Below is a small trained network, with its code and all its weights. Each question gives an input and a target symbol and asks what happens when units are switched off, that is, made to give their printed mean instead of their output.

import numpy as np


def w(rows, s, z=0):
    codes = np.array(rows[::2]) - 128.0
    scale = np.full(codes.shape[1], s)
    scale[-1] = z or s
    return codes * scale


def f(y):
    return y / 2 * (1 + np.tanh(0.7978845608 * (y + 0.044715 * y**3)))


def softmax(a):
    e = np.exp(a - a.max(-1, keepdims=True))
    return e / e.sum(-1, keepdims=True)


def log_softmax(a):
    a = a - a.max(-1, keepdims=True)
    return a - np.log(np.exp(a).sum(-1, keepdims=True))


def net(x, mask):
    ids = ['γδζηστω'.index(c) for c in x.split()]
    T = len(ids)
    res = E[ids] + P[:T]
    q, k, v = (res @ M[0].T for M in (Q, K, V))
    z = softmax(np.where(np.tri(T) > 0, q @ k.T / 3**0.5, -1e9)) @ v
    res = res + np.where(mask[0], z, O[0][:, -1]) @ O[0][:, :-1]
    y = f(res @ A[0][:, :-1].T + A[0][:, -1])
    res = res + np.where(mask[1:17], y, B[0][:, -1]) @ B[0][:, :-1]
    return log_softmax(res[-1] @ U[:, :-1].T + U[:, -1])


Q, K, V, O, A, B = {}, {}, {}, {}, {}, {}
E = w([
[177,94,163,93,99],'γ',
[155,211,141,69,148],'δ',
[144,118,102,200,46],'ζ',
[169,132,100,193,253],'η',
[94,157,116,96,157],'σ',
[199,109,116,189,242],'τ',
[111,166,193,160,116],'ω',
],0.017)
P = w([
[136,158,248,179,150],'0',
[106,133,167,142,109],'1',
[114,131,156,133,120],'2',
[119,131,145,129,122],'3',
[124,130,137,124,128],'4',
[126,132,130,119,131],'5',
[132,128,123,114,131],'6',
[131,129,116,113,135],'7',
[137,130,111,109,135],'8',
[137,129,106,105,139],'9',
[138,128,99,103,137],'10',
[143,127,93,101,139],'11',
[145,125,85,100,141],'12',
[141,129,83,97,144],'13',
],0.015)
Q[0] = w([
[89,248,82,72,34],'head 1',
[118,107,122,72,9],'head 1',
[95,154,148,30,136],'head 1',
],0.015)
K[0] = w([
[142,108,4,100,106],'head 1',
[68,83,137,108,98],'head 1',
[164,88,55,70,140],'head 1',
],0.022)
V[0] = w([
[106,5,161,56,166],'head 1',
[77,72,113,183,150],'head 1',
[51,188,133,120,158],'head 1',
],0.016)
O[0] = w([
[133,1,130,168,152,1],'head 1',
[179,175,124,204,154,9],'head 1',
[26,179,127,69,224,183],'head 1',
],0.0094,0.0058)
A[0] = w([
[153,129,177,100,76,1],'neuron 1',
[126,100,92,190,230,37],'neuron 2',
[127,123,51,154,89,63],'neuron 3',
[106,109,169,133,104,128],'neuron 4',
[63,101,116,72,51,48],'neuron 5',
[1,93,66,190,49,41],'neuron 6',
[158,147,111,180,166,22],'neuron 7',
[95,47,96,188,144,89],'neuron 8',
[148,88,163,79,137,147],'neuron 9',
[131,90,91,230,218,37],'neuron 10',
[83,76,75,124,148,38],'neuron 11',
[125,133,114,205,109,68],'neuron 12',
[155,131,100,84,115,12],'neuron 13',
[81,152,167,185,80,101],'neuron 14',
[177,46,122,146,161,124],'neuron 15',
[70,84,133,95,141,107],'neuron 16',
],0.018,0.0075)
B[0] = w([
[161,123,66,115,70,178],'neuron 1',
[98,58,193,118,189,193],'neuron 2',
[135,149,192,124,126,152],'neuron 3',
[136,70,150,168,118,150],'neuron 4',
[108,118,153,58,118,251],'neuron 5',
[141,114,10,147,96,140],'neuron 6',
[204,114,76,114,150,161],'neuron 7',
[211,175,165,129,106,147],'neuron 8',
[182,159,164,170,103,253],'neuron 9',
[126,164,103,150,3,182],'neuron 10',
[140,130,159,93,113,139],'neuron 11',
[110,192,107,86,157,161],'neuron 12',
[96,101,138,167,133,161],'neuron 13',
[101,50,133,138,142,209],'neuron 14',
[55,152,104,96,182,211],'neuron 15',
[135,171,118,216,106,254],'neuron 16',
],0.031,0.0058)
U = w([
[121,137,178,76,148,9],'γ',
[127,150,132,206,213,209],'δ',
[197,114,126,122,220,156],'ζ',
[219,88,175,167,126,125],'η',
[93,66,192,142,155,203],'σ',
[99,98,54,102,129,171],'τ',
[149,110,157,103,253,44],'ω',
],0.0052,0.0015)

Each question gives the input, a string of symbols that net reads in full, and the target symbol t.
The units are the heads (3 rows each of Q, K, V and O) and the neurons (one row each of A and B). Each row of codes is followed by its name. A weight is (code - 128) times the scale printed after its matrix; where a second scale follows, it is the last column's (O, A, B and U).
mask holds one flag per unit, heads first, then neurons. A switched-off unit (its flag False) gives its mean, the last column of its rows in O or B, instead of its output. The means were averaged over made-up inputs and are rounded, as every weight is.
A unit's drop is (log p(t) with every unit on - log p(t) with that unit switched off) / (log p(t) with every unit on - log p(t) with every unit switched off).
The circuit of an input: a set's keep is (log p(t) with only the set's units on - log p(t) with every unit switched off) / (log p(t) with every unit on - log p(t) with every unit switched off). Starting from the 12 units with the biggest drops (on a tie, the unit counted first), units are removed one at a time, each time the one whose removal leaves the highest keep (on an exact tie, the one counted first), for as long as the keep stays at least 0.8.
circuit, biggest first: the units of the circuit, biggest drop first
top k neurons: the k neurons with the biggest drops, biggest first
drop when u is switched off: that unit's drop, to one decimal
input τ δ δ δ δ δ τ γ σ σ η, target τ: circuit, biggest first -> neuron 10; head 1; neuron 15
input ζ ω η σ δ γ σ σ σ δ γ, target δ: circuit, biggest first -> head 1; neuron 15; neuron 9; neuron 16
input ζ ω η ω ζ τ δ δ δ ζ σ η ζ τ, target ζ: circuit, biggest first -> head 1; neuron 7
input η τ δ ζ ω τ, target η: circuit, biggest first -> neuron 10; head 1; neuron 15
input δ γ σ ω, target σ: circuit, biggest first -> neuron 14
input τ σ ω γ ζ τ σ σ δ γ ζ ω η, target τ: top 3 neurons -> neuron 10; neuron 15; neuron 7
input ζ τ ω δ γ, target η: circuit, biggest first -> neuron 9; neuron 15
input δ δ σ δ σ δ δ σ δ ω σ γ σ, target η: circuit, biggest first -> head 1; neuron 16; neuron 15
input η δ δ η δ δ δ σ δ τ, target η: circuit, biggest first -> neuron 10; head 1; neuron 7
input ω σ γ ζ γ σ τ ω η, target ω: circuit, biggest first -> neuron 2; neuron 7
input σ δ γ γ ω σ σ σ γ σ, target η: top 3 neurons -> neuron 15; neuron 16; neuron 11
input γ δ γ γ σ η σ η σ σ γ, target δ: circuit, biggest first -> neuron 15; head 1; neuron 9
input η τ η, target η: circuit, biggest first -> neuron 10; neuron 15
input η ζ ω ω ζ δ γ η δ δ δ ζ δ ζ, target γ: top 2 neurons -> neuron 3; neuron 12
input δ σ γ, target η: top 2 neurons -> neuron 9; neuron 4
input η ω ω η σ δ ω γ σ ω δ γ δ η, target η: top 4 neurons -> neuron 10; neuron 7; neuron 2; neuron 15
input ω δ τ ω ζ, target τ: top 3 neurons -> neuron 6; neuron 9; neuron 2
input ω ω σ δ σ γ ζ, target τ: top 2 neurons -> neuron 6; neuron 9
input γ η δ σ ω ω σ σ δ γ δ δ τ, target γ: top 4 neurons -> neuron 15; neuron 10; neuron 8; neuron 2
input δ ω ω γ σ σ, target δ: top neuron -> neuron 16
input γ δ σ τ γ δ ζ δ, target τ: top 3 neurons -> neuron 9; neuron 1; neuron 2
input τ δ ω τ, target τ: drop when neuron 10 is switched off -> 3.0
input γ σ γ η η γ ω δ δ τ δ σ σ δ, target δ: drop when head 1 is switched off -> 0.8
input δ γ δ η δ ω σ η δ δ τ τ, target δ: drop when neuron 16 is switched off -> 0.7
